Below is a small trained network, with its code and all its weights. Each question gives an input and a class and asks what happens when units are switched off, that is, made to give their printed mean instead of their output.

import numpy as np


def w(rows, s, z=0):
    codes = np.array(rows[::2]) - 128.0
    scale = np.full(codes.shape[1], s)
    scale[-1] = z or s
    return codes * scale


def f(y):
    return np.maximum(y, 0)


def log_softmax(a):
    a = a - a.max(-1, keepdims=True)
    return a - np.log(np.exp(a).sum(-1, keepdims=True))


def net(x, mask):
    res = np.array(x, float).reshape(1, 3) / 4 @ E
    y = f(res @ A[0][:, :-1].T + A[0][:, -1])
    res = res + np.where(mask, y, B[0][:, -1]) @ B[0][:, :-1]
    return log_softmax(res[-1] @ U[:, :-1].T + U[:, -1])


A, B = {}, {}
E = w([
[44,224,20,26,215,111,236,60,179],'x0',
[230,254,163,160,175,17,176,186,164],'x1',
[78,142,228,216,98,63,104,89,62],'x2',
],0.0072)
A[0] = w([
[173,88,149,145,124,156,75,193,137,147],'n0',
[89,30,153,162,57,215,122,104,136,202],'n1',
[114,208,91,133,165,90,194,120,135,255],'n2',
[112,166,19,59,171,173,118,76,197,176],'n3',
[32,30,102,110,108,215,173,105,72,224],'n4',
[113,98,37,98,190,255,162,129,172,215],'n5',
[165,209,151,166,114,50,134,131,85,205],'n6',
[135,207,174,155,132,47,152,94,148,201],'n7',
[222,73,163,171,81,152,85,222,144,253],'n8',
[84,61,111,122,134,177,73,85,114,167],'n9',
[81,105,150,154,105,196,73,127,91,176],'n10',
[185,129,199,177,148,179,110,174,87,135],'n11',
[181,149,172,98,192,145,126,163,165,172],'n12',
],0.0089,0.003)
B[0] = w([
[163,94,132,112,72,112,172,105,139,196],'n0',
[142,46,191,151,160,188,74,94,61,234],'n1',
[88,199,99,137,184,76,79,203,181,224],'n2',
[83,70,44,52,105,68,113,214,144,236],'n3',
[64,73,131,66,215,187,102,98,79,240],'n4',
[190,68,30,62,149,121,143,165,123,227],'n5',
[62,182,166,210,165,33,69,142,190,203],'n6',
[68,191,142,203,175,83,64,143,135,203],'n7',
[224,63,255,137,118,90,145,55,171,250],'n8',
[78,87,142,88,114,189,136,90,13,203],'n9',
[116,82,196,81,140,160,70,26,91,202],'n10',
[204,121,198,89,54,114,120,94,180,197],'n11',
[129,157,115,139,104,39,102,127,227,176],'n12',
],0.0078,0.012)
U = w([
[112,143,101,118,57,173,159,133,135,25],'0',
[119,130,44,29,142,106,145,192,167,213],'1',
[98,198,131,186,187,89,122,164,178,150],'2',
[196,117,178,133,58,100,132,105,183,216],'3',
[196,68,101,75,126,152,157,152,99,6],'4',
[101,98,137,88,149,203,95,82,2,195],'5',
],0.0097,0.0017)

Each question gives the input, the list of numbers given to net, and the class t.
The units are the neurons (one row each of A and B). Each row of codes is followed by its name. A weight is (code - 128) times the scale printed after its matrix; where a second scale follows, it is the last column's (A, B and U).
mask holds one flag per neuron, in row order. A switched-off neuron (its flag False) gives its mean, the last column of its row in B, instead of its output. The means were averaged over made-up inputs and are rounded, as every weight is.
A unit's drop is (log p(t) with every unit on - log p(t) with that unit switched off) / (log p(t) with every unit on - log p(t) with every unit switched off).
The circuit of an input: a set's keep is (log p(t) with only the set's units on - log p(t) with every unit switched off) / (log p(t) with every unit on - log p(t) with every unit switched off). Starting from the 12 units with the biggest drops (on a tie, the unit counted first), units are removed one at a time, each time the one whose removal leaves the highest keep (on an exact tie, the one counted first), for as long as the keep stays at least 0.8.
units of the circuit, in order: the units of the circuit, biggest drop first
k most important neurons: the k neurons with the biggest drops, biggest first
drop when u is switched off: that unit's drop, to one decimal
input [-2,7,-8], class 2: units of the circuit, in order => n2; n6; n9; n12
input [-3,8,-1], class 2: units of the circuit, in order => n6
input [0,-1,-4], class 1: units of the circuit, in order => n8; n1
input [-3,6,2], class 2: 2 most important neurons => n6; n7
input [-6,-2,7], class 3: 2 most important neurons => n8; n11
input [-3,7,6], class 2: 2 most important neurons => n6; n7
input [6,-6,0], class 1: 2 most important neurons => n3; n5
input [5,7,-4], class 2: 2 most important neurons => n7; n2
input [-3,8,3], class 2: 2 most important neurons => n6; n7
input [0,0,-3], class 1: 2 most important neurons => n1; n8
input [-2,0,2], class 3: 2 most important neurons => n4; n9
input [7,-5,1], class 1: drop when n3 is switched off => 0.3
input [-7,-1,3], class 3: drop when n8 is switched off => 0.3
